0: [-1.56  1.03 -0.69  8.49  0.17 -1.32 -2.66  0.84  1.77  0.73  0.66  0.17
  0.01  0.06  0.79 -0.46 -1.30 -1.59  0.08 -2.89  0.99  0.61 -1.80  1.40
  3.12 -0.65  0.72  0.36  0.73 -4.80  2.42 -1.25  0.36 -0.29]
1: [-0.15  0.51 -2.94  6.64  0.30  0.29 -0.05  3.68  0.60 -0.28 -2.67 -0.27
  1.88  0.46  1.95  1.58 -0.79  1.22  2.11 -2.74 -1.14 -0.78  0.76  2.13
  0.35 -2.61  1.91  0.47  0.36 -1.29 -0.33  0.24  0.12  1.05]
2: [ 0.11  0.26  1.63  0.75 -0.07  1.51 -1.46  1.09  0.94 -0.20 -0.73  0.64
 -1.30 -1.32  0.62 -0.13 -4.64  1.02  0.59  0.76 -1.21 -0.60  0.07  0.65
  1.16 -0.23 -0.40  0.12  1.02 -1.65  0.75  1.55  0.26 -0.22]
3: [-1.81  1.08 -0.32  8.00 -1.44 -1.30 -2.23  1.35 -0.31  0.64 -2.72  1.27
  0.35 -0.17  0.40  0.79 -1.21  1.12  0.76 -1.19  1.10  0.79 -0.34  2.05
  1.90 -1.32  0.75 -2.61  3.87 -4.55  1.26  1.89  0.24 -1.33]
4: [ 1.24  1.05 -1.50  2.77  0.01  1.54 -1.41  0.50  0.74  0.80 -3.94  0.22
  0.61 -0.08  1.17  0.29  1.99  0.53 -0.08 -0.58  1.16  0.53 -1.50  1.89
 -1.45 -1.71  1.22  1.19  0.66 -1.07  0.99 -1.52  0.39 -1.23]
5: [-1.72 -0.27 -0.88  6.32  0.99 -2.71 -2.77  1.79 -0.18  1.05 -1.09  0.56
  0.65  1.29  0.37 -1.79 -2.55 -1.08  0.87 -2.12  0.08  1.67 -0.16  1.70
  1.86  0.60 -0.46  0.44  2.29 -4.42 -0.30  0.41  1.95  0.07]
6: [-0.85  0.73 -1.37  0.58 -2.81 -0.24  0.95 -1.66 -0.07  0.40  0.41  0.64
  0.39 -0.37 -1.11  0.15 -0.27  1.16  0.41 -1.41  0.06  0.69  0.41 -0.73
 -0.52  0.88  0.85  0.14 -0.26  0.23  0.02  2.09  0.82 -0.46] => 2 4 1 5 3
7: [-1.36 -0.44 -2.68  4.16  3.21 -2.18 -1.37  1.83  1.06  1.09 -0.38  0.11
  1.05  0.10  1.09  0.65 -1.48  0.11  2.06 -0.39 -0.51  2.28  1.49  1.68
  1.03 -3.20  1.44 -1.38  0.06 -1.49 -0.43 -1.94  0.07  0.30] => 1 5 4 0 3
8: [-1.34  0.34  1.03  0.11  0.26 -1.85 -0.63  0.77  1.18  0.31  2.07 -1.80
 -0.03 -1.15  0.17 -1.10 -3.13  0.29 -1.55 -0.33 -1.31  2.07  0.39 -0.04
  0.86  0.72  0.42 -1.31  0.43 -1.39  0.11  2.29 -0.01  1.49] => 2 6 7 5 0
9: [-1.01  1.42 -2.38  5.59  0.57 -1.36 -3.02  1.24  1.78  1.82 -1.17  2.79
  3.02  0.88  1.11 -0.64 -1.14  0.69  0.80 -1.66  0.94  1.18  0.81  2.32
  1.08 -1.16  0.30 -1.03  1.56 -3.49 -0.63  0.93  0.41 -1.19] => 5 3 7 0 1
10: [-2.05 -0.16 -0.53  2.62 -1.14  0.97 -0.14  1.21  0.16  0.42 -3.05 -0.71
  1.13  0.75  0.66 -0.08  0.53  0.60  0.81 -1.87 -0.36  0.60  1.46  2.25
  1.72 -1.63  0.55 -2.36  0.62 -3.03  0.14 -0.55 -0.17  0.21] => 1 4 7 9 3
11: [-0.97  2.36  0.34  3.93  0.76 -0.66 -0.73  0.65  0.12  0.78 -2.52  0.63
  0.53  1.55  0.71  1.32  3.21  0.86  0.83  0.06  0.26 -0.78 -1.91  1.20
  0.41 -2.27  0.64  1.98  0.00 -0.10 -0.01 -0.24 -0.08 -2.16] => 4 10 1 9 6
12: [-1.43  0.71 -0.44  3.45 -1.42 -0.37 -1.22  1.33 -0.80  0.89 -1.95 -0.87
  1.22  0.94  1.48  1.44 -1.66 -0.97 -0.24 -2.66 -0.73 -1.30  0.23  2.06
  3.30 -2.34  1.63 -0.39  1.75 -4.59  0.74  0.58  1.57 -1.07] => 10 3 5 9 1
13: [-2.00  1.93 -0.28 -1.43 -0.52 -0.53 -0.54  1.47 -1.06  0.64 -0.05  0.52
  0.99 -1.39 -1.57 -2.54 -2.26  0.99 -1.55  0.90  1.21 -0.12  0.86 -1.66
  0.52  1.22 -0.51 -1.66  3.23 -0.71  0.90  2.66  0.65 -0.56] => 8 6 2 10 12
14: [-0.52 -0.39 -1.37  6.19  0.36  0.04 -1.23 -1.69 -0.88  0.89 -1.26  0.87
  1.29  2.01  1.67  1.33 -0.50  0.64  2.11 -1.14  0.42 -1.74  0.04  3.92
  1.27 -2.39  2.05  0.67 -0.19 -3.47  0.20 -0.60  1.62 -0.24] => 12 1 9 10 11
15: [ 0.04  0.50 -2.52 -0.97  0.61 -1.02 -1.72  2.28  1.28 -0.95  0.63 -0.80
 -1.29 -0.83 -0.44 -2.47 -1.30  0.47  0.59  1.27  0.95 -0.49 -0.53 -1.28
  1.59 -0.67  0.46 -2.19  1.75  0.03 -0.39  1.43  0.00 -0.52] => 13 8 2 6 10
16: [-1.29  0.36  0.79  0.15 -2.47 -1.69 -0.11  2.66 -0.30  0.45 -0.15 -0.15
  0.00 -1.67 -0.50 -0.06 -2.36  0.74 -0.13  2.91 -1.05 -0.87  0.24 -2.32
  1.36  0.67  1.82 -2.13  2.31  0.20  0.42  4.72  0.56 -1.19] => 13 15 8 2 6
17: [-3.68  2.49  1.67 -0.98  0.24 -0.42 -0.32  1.72 -0.02 -1.21 -1.67  0.23
 -0.70 -1.18 -0.48 -0.41 -1.98  0.31 -0.24  1.31  0.10  0.21 -0.29 -2.21
  1.87  0.25  0.59 -1.20  0.86 -0.10 -0.58  1.91  0.36  1.03] => 13 16 8 15 2
18: [-2.07  1.73 -0.57  6.03 -0.46 -0.56 -0.75  1.67  0.28  1.19 -2.49 -0.75
  0.22 -0.20  0.65 -0.37 -2.96 -0.44  1.63 -2.84  2.01  0.76 -0.97  1.41
  1.69 -0.30  0.46 -1.93  3.59 -5.33 -0.01  0.60 -0.99 -0.25] => 3 5 12 0 9
19: [-1.19 -0.18 -0.84  0.56 -1.40 -0.84 -1.44 -0.21  0.56 -1.56 -0.17 -0.69
  2.51 -1.47 -0.07 -0.90 -2.50  1.22 -1.94  0.69 -0.23  1.22  1.02 -0.03
 -2.20  1.51  0.49 -0.30  1.04 -1.11 -0.81  2.76 -0.38 -0.22] => 8 6 13 2 16
20: [-0.24 -0.57 -1.82  3.19 -1.79  0.81 -0.75  0.56 -0.07 -0.43 -4.42  1.10
  0.82  3.32  1.71  0.69  1.53  0.38  0.24 -2.13  0.23  0.80  0.83  0.99
  1.03 -0.94  0.83  1.73  0.14 -2.52  0.08 -0.67  0.23 -2.99] => 4 10 11 12 14
21: [-2.75  0.39  0.38 -2.01  0.64 -2.15 -0.78  1.63 -0.38 -1.44 -0.41 -1.44
  0.08 -2.50 -0.16 -1.79 -2.39  0.92  0.20 -0.56 -0.16 -0.12  0.48 -1.47
  2.10 -0.24 -0.01 -1.68  3.30 -1.81  0.14  4.47  0.17 -0.96] => 13 17 16 15 8
22: [-0.63  0.71 -1.66  2.18  0.84  0.03 -1.26  0.87 -0.25  0.43 -2.38 -0.85
  1.20  1.87  0.90 -2.15  0.27  1.26  0.09 -0.70 -0.54  1.23  2.03 -0.48
 -2.71 -2.15 -0.72 -0.68  1.31 -2.55 -0.05  0.03 -1.26 -1.99] => 10 4 20 19 9
23: [-3.47  1.03  1.22 -2.09  2.56 -2.43 -0.36  1.61  1.15 -2.49  0.66 -0.71
  0.10 -2.20 -1.05 -1.02 -1.67 -1.90  0.60 -1.22  2.18  1.67  0.13  0.44
  1.61  0.09  0.46  0.31  2.71  0.11 -0.18  1.96 -0.40  1.69] => 21 17 8 15 13
24: [-2.24  1.43  0.90  4.02  0.80 -1.58 -2.28  2.13 -1.37  0.35 -4.59  0.08
 -0.04 -0.68  2.42 -1.27 -4.26  1.47  0.47 -1.12  1.72  0.91  0.71  0.63
  3.37 -1.47  2.33 -2.55  3.36 -4.54 -1.21  3.77 -0.65 -1.26] => 18 3 12 5 9
25: [-0.79  1.52  1.34  2.66  0.05  0.69  0.11  1.62 -0.78  0.78 -4.58  0.52
  0.23  0.16  2.40  0.18  0.71  0.31 -0.16 -0.18  0.84  0.20 -1.09  1.30
  2.28 -0.73 -0.55  0.56  2.42 -0.06 -0.16 -0.89  1.39 -1.27] => 11 4 10 20 12
26: [-0.27 -1.97 -2.07  9.59 -1.29  1.89 -1.34 -3.22 -0.38  0.02 -0.78  0.57
  1.90  0.04  2.84  2.01 -1.73 -0.60  0.03 -1.87  0.42 -1.34 -1.77  2.01
  0.62 -0.96  0.73  1.64  2.35 -5.46  1.20  0.82 -0.15 -2.55] => 14 0 3 12 18
27: [-0.25  0.38 -1.53  1.05  1.69 -0.01 -2.10  2.59  2.54  0.06 -1.30  0.56
 -1.54 -1.18 -1.04 -2.94 -0.34  0.79  1.71 -0.29  0.41  0.33 -0.75  0.86
  0.74  0.17  1.06  0.71  1.51 -0.04  2.37  0.60  0.86 -0.46] => 15 2 4 13 17
28: [ 1.22  0.97 -0.54  4.07  0.08  1.56 -1.63 -0.64  1.42  0.54 -2.40  1.08
  1.71  2.18  1.86  0.40  1.92 -0.76  0.83 -0.40  1.00 -2.33  0.00  1.35
 -0.93 -2.19  0.91 -0.01  0.42  1.67  1.05 -0.59  0.13 -2.68] => 4 11 20 25 14
29: [-2.44 -0.73  0.84  6.89 -0.63 -0.81 -3.34  0.82 -0.02  0.34 -2.83  2.03
  1.54  0.30  2.46  1.01 -2.14  1.17  0.33 -3.07  0.73 -0.98 -1.21  2.53
  1.24 -1.31  1.96  1.10  2.71 -6.48  1.49  2.05  0.06 -3.49] => 3 12 26 18 9
30: [-2.20  0.77 -1.04  0.91  2.22  0.08 -1.72 -0.03 -0.21  1.12 -3.32  1.69
 -0.51 -0.90  1.35 -1.00 -0.18 -0.16  0.61 -0.38  1.39 -1.40 -0.63  0.37
 -1.24 -1.29 -1.08  0.17  2.41 -1.15 -0.06 -0.91  0.08 -0.61] => 25 4 22 27 11
31: [-1.72  1.99 -0.80  8.58 -0.36  0.17 -0.28  0.49 -0.27  0.75 -0.85 -0.07
 -0.50  0.10  1.59  1.72 -3.38  0.60 -0.16 -1.25  0.41 -0.19  0.34  1.28
  1.89 -1.04  0.25 -0.04  2.48 -3.72  1.41  0.60  1.75 -0.67] => 3 18 0 12 5
32: [-0.13 -0.43 -2.69  6.54 -0.49 -0.97 -0.97  1.04 -0.25  0.51 -1.73  1.93
  3.20  1.95  1.19 -0.24 -0.36  0.15  0.91 -3.00  0.01 -1.15  2.14  1.11
 -0.14 -1.27  1.13 -0.66  1.47 -2.34 -1.18 -2.67 -0.44  0.87] => 1 9 14 10 7
33: [-1.88 -0.03  0.81 -0.20 -0.35 -0.64 -1.34  1.49 -0.37  0.37 -0.01 -0.89
  0.57 -1.16 -1.37 -1.29 -0.99  0.37 -1.10 -0.04 -0.48 -0.44  0.61 -0.91
  0.67  1.08 -0.77 -0.42  0.86 -1.57 -1.75  2.96  0.88 -1.26] => 13 21 19 8 17
34: [-1.91  0.60  0.48  8.53  1.42 -0.06 -3.33  0.97  0.23  0.41 -3.17  0.53
  0.28 -0.69  1.83 -0.31 -3.21  0.58  1.49 -1.33 -0.84  1.20 -2.09  0.69
  3.00 -0.38  0.44 -0.23  2.10 -3.78  1.86  2.73  0.49 -0.05] => 3 31 5 18 0
35: [-2.97  0.53 -2.35  7.83  0.62 -0.15 -3.80  0.83 -0.42  0.91 -3.35  1.10
  2.42 -0.94  2.20 -0.61 -1.05  1.11  0.01 -0.52  1.03 -1.39 -0.09  1.33
  1.58 -0.17  1.66 -0.97  1.59 -4.79  0.37  2.83  0.19 -3.94] => 29 3 9 34 31
36: [-2.61 -0.59  0.30  7.08 -0.39 -0.13 -2.13 -0.46 -3.12  0.60 -3.38  0.80
  1.45  0.91  1.24  1.37 -3.19 -0.20 -0.58 -0.79 -0.43 -0.23  0.83  1.08
  3.00 -2.58 -1.42  0.04  2.96 -4.88 -0.38  1.10 -0.38 -1.25] => 31 3 12 29 34
37: [-0.16 -0.66 -5.30  6.99 -2.84 -0.71 -3.44 -0.84 -0.18  1.13 -2.88  1.10
  4.66  0.48  2.94 -1.07 -1.33  1.52 -3.17 -2.27  0.03  0.27 -1.31  1.40
 -1.96 -2.94  1.39 -2.09  1.65 -4.20  0.04  1.37 -0.09 -5.30] => 35 9 26 29 3
38: [-0.54  0.29 -2.11  7.79 -0.16 -1.42 -2.36 -1.24 -0.72  0.39 -1.44  1.34
  1.54  1.75  3.13  1.74 -1.42  2.05  1.92 -2.21  0.09 -1.06  0.23  2.81
 -0.18 -0.95  0.45 -0.16  0.07 -3.34  0.65 -0.54 -0.15 -0.78] => 14 32 9 31 1
39: [ 1.40 -0.43  0.05  0.62  2.16  0.54  0.66 -1.40 -0.18 -0.76 -1.88  0.15
  0.21 -0.26  1.06 -0.34  2.00  0.04 -0.58  0.10  1.04  0.22 -0.74  0.76
  1.75  0.22  0.11 -0.37  0.80 -0.66  0.69 -0.46  0.54 -0.16] => 25 4 30 11 10
40: [-0.47  0.12 -1.91  5.34 -1.38 -0.20 -2.50  0.28 -2.41  1.11 -2.07  1.94
  0.97  2.26  2.14 -0.91 -2.57  0.09  0.75 -2.91 -0.98  0.15  0.21  2.80
  0.93 -1.72  2.40  0.09  1.57 -3.45  0.40  1.31  0.09 -1.62] => 12 38 14 9 29
41: [-4.59  3.30  0.01  0.62  1.17 -3.29  0.18  3.91  0.18 -0.12 -3.23 -2.38
  0.87 -2.59 -2.04 -2.31 -0.17  1.32  3.60  0.97 -2.53  2.89  2.39 -1.43
  3.55 -2.28  0.28 -3.50  3.83  0.37 -2.67  4.16 -2.11  3.17] => 21 17 23 16 15
42: [-2.38  1.57  0.68  4.60 -0.56 -0.14 -2.65  2.70  0.43  1.06 -1.51 -0.38
  0.26 -1.69  1.24 -1.08 -2.27  0.02 -1.45 -0.84  1.30 -1.89  0.04  2.66
  0.52 -0.85  1.13 -1.44  3.91 -5.11  0.66  1.85 -0.84 -2.54] => 18 3 35 29 12
43: [ 0.57 -0.79 -5.61  7.90  1.54 -0.28 -0.37 -0.95 -0.35 -0.26  0.09  1.94
  3.52  1.57  1.70  2.01  0.87  0.48  1.08 -3.64  0.65  0.25 -0.08  4.43
  0.36 -0.86  0.29 -1.32 -0.26 -3.45  0.18 -2.41  0.18 -1.30] => 38 32 14 9 1
44: [-2.16 -0.31 -0.86  1.06 -1.14 -1.67 -0.54  0.64  0.21 -1.09 -0.47 -0.02
  0.67 -1.49 -0.25  1.55 -1.31  0.90 -1.63 -1.38 -1.30 -0.73 -1.10 -1.08
  0.11  1.56  0.75  0.63 -0.49 -1.22 -0.54  1.94 -0.77 -0.14] => 33 19 6 8 17
45: [-0.93 -2.73 -1.39 -0.79 -0.92 -0.25  0.74  0.05 -1.01 -0.14  2.11  0.23
  0.44 -1.52  0.88 -1.11 -0.92  0.15 -1.81  0.02 -0.60  0.41 -0.85 -1.09
 -0.35  0.45  0.97 -1.06  0.98 -2.02 -0.78  3.53 -0.50 -0.19] => 33 19 44 8 6
46: [-2.12  1.12 -1.28  7.67 -0.55  0.48 -3.74  0.14 -1.24  0.52 -2.04  1.35
  3.12  0.26  1.76  0.66 -3.16  0.16  0.11 -0.95  0.99  0.44 -1.54  1.28
  0.81 -1.02  1.12 -0.99  1.25 -4.16 -0.54  1.77 -0.05 -3.59] => 35 29 3 40 9
47: [-2.45  0.74 -1.37  6.67  1.84 -2.49 -1.84 -1.03 -0.07  1.66 -1.64  0.01
  1.63  0.17  2.28  0.25 -0.71  0.66  1.57 -2.19  0.13 -0.24  0.54  3.35
  2.63 -1.73  0.42 -1.10  1.55 -4.10  0.49  0.47  0.52 -1.50] => 38 9 14 3 5
48: [-1.13  0.87 -1.83  5.72 -0.60 -2.11 -1.42  1.20 -0.21  1.45 -1.89  0.65
  2.85  1.86 -1.02  0.63 -0.20 -0.77  2.16 -1.31  1.47 -0.45  0.19  2.74
  1.29 -1.38  0.89 -0.69  0.76 -2.01 -1.28 -0.29  0.00  0.55] => 32 9 14 47 10
49: [-2.76 -1.28 -1.76  8.60 -1.96 -0.92 -3.06 -0.34  0.58 -0.03 -2.07  0.10
  1.25  2.08  2.95  1.18 -1.61  0.59  0.18 -0.75  0.71 -1.22 -0.37  3.22
  1.45  0.10  0.66 -0.13  0.41 -4.48 -0.12  0.85 -1.28 -3.01] => 38 46 35 29 26
50: [-2.51  0.50 -0.94  2.50 -1.53  2.45 -0.88  0.29 -2.92  0.20 -4.65  0.66
 -0.62  0.41  1.10  0.34  1.33  1.13 -0.86 -0.16  1.27 -2.52 -0.62  0.30
  1.19 -0.43  1.02  0.33  2.55 -0.36 -0.43  1.87 -1.01 -1.95] => 25 30 20 11 4
51: [ 1.62  0.63 -0.13  3.13  2.10  2.01 -1.61  0.15  0.16 -0.59 -2.56  2.38
 -0.51  0.31  1.23 -1.17  1.47 -0.80 -0.06 -0.82  1.33  1.87 -1.34  0.96
  0.53 -1.65 -0.62  2.10  0.67 -2.01 -0.23 -1.67  0.94 -0.30] => 4 39 25 30 11
52: [ 1.77 -0.77 -1.71  4.81  0.13 -0.16 -2.73  0.18 -1.14  0.29 -3.17 -0.18
  0.20  0.23  3.22  0.65  1.73  0.45  1.08 -1.63 -0.13 -0.77  0.81  1.83
  0.50 -2.78  0.66  0.32  2.74 -1.79  0.14 -0.37  1.05 -2.60] => 4 20 28 14 40
53: [-2.90 -0.98  0.68  7.67 -1.53  0.82 -2.49  0.18 -1.52  0.08 -2.72  1.09
  1.19  0.74  3.11  1.15 -1.51  0.90 -0.62 -1.44  0.21 -0.09  1.22  0.32
  0.55  0.84  1.99 -2.54  1.89 -4.30  0.49  4.20  1.85 -2.94] => 35 46 3 29 49
54: [-0.12 -0.78 -1.25  5.02  0.13 -0.99 -1.59 -0.58 -0.45  0.35 -1.58  1.74
  0.00  1.11  0.64 -0.64  1.82 -0.14  2.40 -0.93  1.30 -0.21  0.54  0.96
  2.35 -1.80  0.32 -0.26  1.23 -1.53 -2.10 -2.28  0.09 -1.00] => 48 52 32 14 51
55: [-0.38 -0.92 -0.82 -0.57 -1.35 -0.62  0.05  0.77  0.29  1.87  0.55  0.91
  1.66  0.21 -0.62 -0.82 -0.95  0.58  0.36 -1.00 -1.02 -1.24  0.81 -0.75
  0.45  1.03 -0.58 -1.67  0.76 -2.62 -0.74  3.25 -0.64  0.88] => 33 45 6 44 8
56: [-0.24  2.93  1.66  2.46 -1.50 -0.96 -0.82 -1.07 -0.35  1.23  1.58 -0.17
 -1.51 -1.13  0.28  0.61 -0.74 -1.13 -0.27 -0.18  1.26 -0.44 -0.79  0.51
  0.52  2.33  2.42 -0.70 -1.28 -0.88  0.19  0.76 -1.55 -1.36] => 6 44 8 33 2
57: [-0.40 -0.11 -2.01  7.17  0.22  0.88 -2.39 -2.48 -0.90  0.10  0.00  1.70
  1.71  3.34  1.79  1.72 -0.96  0.38 -0.92 -1.67  1.44 -2.57  1.34  3.02
  1.78 -1.16 -0.09 -0.38  2.05 -4.13  0.12  0.08 -0.55 -1.89] => 38 14 49 26 47
58: [-4.13  1.14 -1.60  6.27  1.51 -0.77 -3.79  3.31 -0.83  1.30 -3.82  2.11
  2.06 -0.22  2.15 -0.94 -4.29  0.46  0.74 -0.89 -0.43 -0.33 -1.09  0.97
  1.41 -0.84  0.91 -2.29  3.12 -4.22  0.88  1.75 -0.09 -1.29] => 35 34 46 3 24
59: [-0.47  0.16 -0.31  1.97  0.88  1.80 -1.82  2.75  0.10  0.01 -5.50  1.15
  4.27  0.64 -0.21 -2.24  2.07  1.78 -0.91  0.78 -0.35 -0.30 -0.02  1.18
  0.66 -1.32 -0.02 -2.32  2.68 -0.62 -1.72 -0.34 -0.13 -0.83] => 25 10 22 4 30
60: [-0.80 -0.34 -0.11  2.88 -0.42 -1.20 -0.02  0.16  0.89 -0.02  0.20 -0.18
 -0.46 -0.20 -1.28  0.06 -1.44  0.09 -0.75  0.02 -0.47 -0.49 -0.81 -0.38
  0.53  0.94  0.23 -0.75  1.63 -0.53 -0.94  1.19  1.29  0.91] => 44 33 6 8 55
61: [-1.87  0.97  1.51 -1.76 -0.68 -2.10 -2.94  1.87 -0.69  0.29 -1.08  0.90
  0.44 -2.16 -1.37 -2.53 -0.84  0.91 -1.66  1.33 -0.30 -1.39  1.27 -1.13
  1.21  0.28  1.01  0.57  2.31 -0.20 -0.68  2.37  0.24 -2.60] => 33 13 21 16 17
62: [ 2.12 -0.50 -3.13  3.54  5.71 -1.31 -2.05 -0.25  2.35 -1.04 -2.29  1.36
  2.38  0.38  1.09  1.50  2.02 -0.93  3.11 -0.98  0.00  2.75  0.76  2.17
  3.21 -3.41 -0.32  1.75 -1.96  0.94 -0.74 -5.03  2.32  1.54] => 7 51 54 39 4
63: [-0.61  1.09  0.71  3.84  0.57  1.33 -0.73  1.63  0.02  2.06 -4.04  0.63
  0.28  1.34 -0.84  1.80  0.62 -1.22  2.83 -0.23 -0.66 -0.74  0.42  1.49
  1.62  0.99 -0.44  0.56  0.95 -1.18 -0.97  0.35 -0.53  0.67] => 25 48 10 11 54
64: [ 1.13 -0.85 -0.15  0.74  1.63  0.67 -1.25 -0.12  0.61 -0.72  0.12  0.90
 -0.17  0.32  1.66 -0.39  1.29 -1.93  1.45 -3.26  1.51  0.95 -0.47  1.91
  0.94 -1.82 -0.80  1.20 -0.87 -2.38 -0.29 -3.11  2.09  0.34] => 51 39 54 4 30
65: [-3.22  0.39 -0.22 -0.25  1.59 -0.05 -2.37  1.48  0.99 -0.87 -2.37 -0.27
 -1.22  0.67  0.92 -0.76 -1.93  0.90  1.14 -0.25  0.08 -0.24  0.99  0.34
  0.73 -0.62  1.67 -0.59  0.81  1.50  0.40  2.75  1.74 -0.10] => 17 27 15 2 33
66: [-4.27  0.44  0.76 -1.69  0.00 -0.54  0.06  1.25 -2.09  0.51 -0.62 -0.70
 -0.28  0.05  0.49 -0.95 -2.51  0.61  0.05 -0.79  1.90 -0.26  0.86 -1.70
  0.41  0.65  0.96  0.98  4.13 -1.76  1.39  1.17 -0.10 -0.89] => 13 21 17 33 61
67: [-0.88 -0.84 -1.77  6.05  1.52 -1.46 -2.10  0.10  1.29  1.39 -2.20 -0.82
  2.26  0.00  2.40 -2.29 -2.54 -0.80  2.13 -2.83  0.16  1.61 -0.51  0.49
  2.88 -2.62 -0.02 -0.85  3.27 -6.09  1.31 -1.66  0.83 -1.36] => 47 5 18 0 9
68: [-1.19  1.24  2.14 -0.94  0.42 -0.84  0.09  1.36  0.21  1.13  0.23  0.43
 -2.17 -0.09 -1.56  0.91 -2.60  0.28  0.28 -0.47 -0.84 -0.74 -0.90 -0.78
 -0.28 -0.34  1.53 -0.37  1.00 -1.04 -2.43  1.80  0.21  0.75] => 60 17 33 2 8
69: [-0.42  1.13  0.06  2.35  2.13 -0.70 -1.46  1.15  0.39  0.93 -0.77  0.99
  0.08 -1.32 -1.07  0.45 -2.26 -0.71  1.30 -0.03  1.24  3.09 -0.40  1.44
  2.55 -0.43  0.03  0.76 -1.01 -0.96  1.16 -0.53  0.36 -0.43] => 27 7 2 51 60
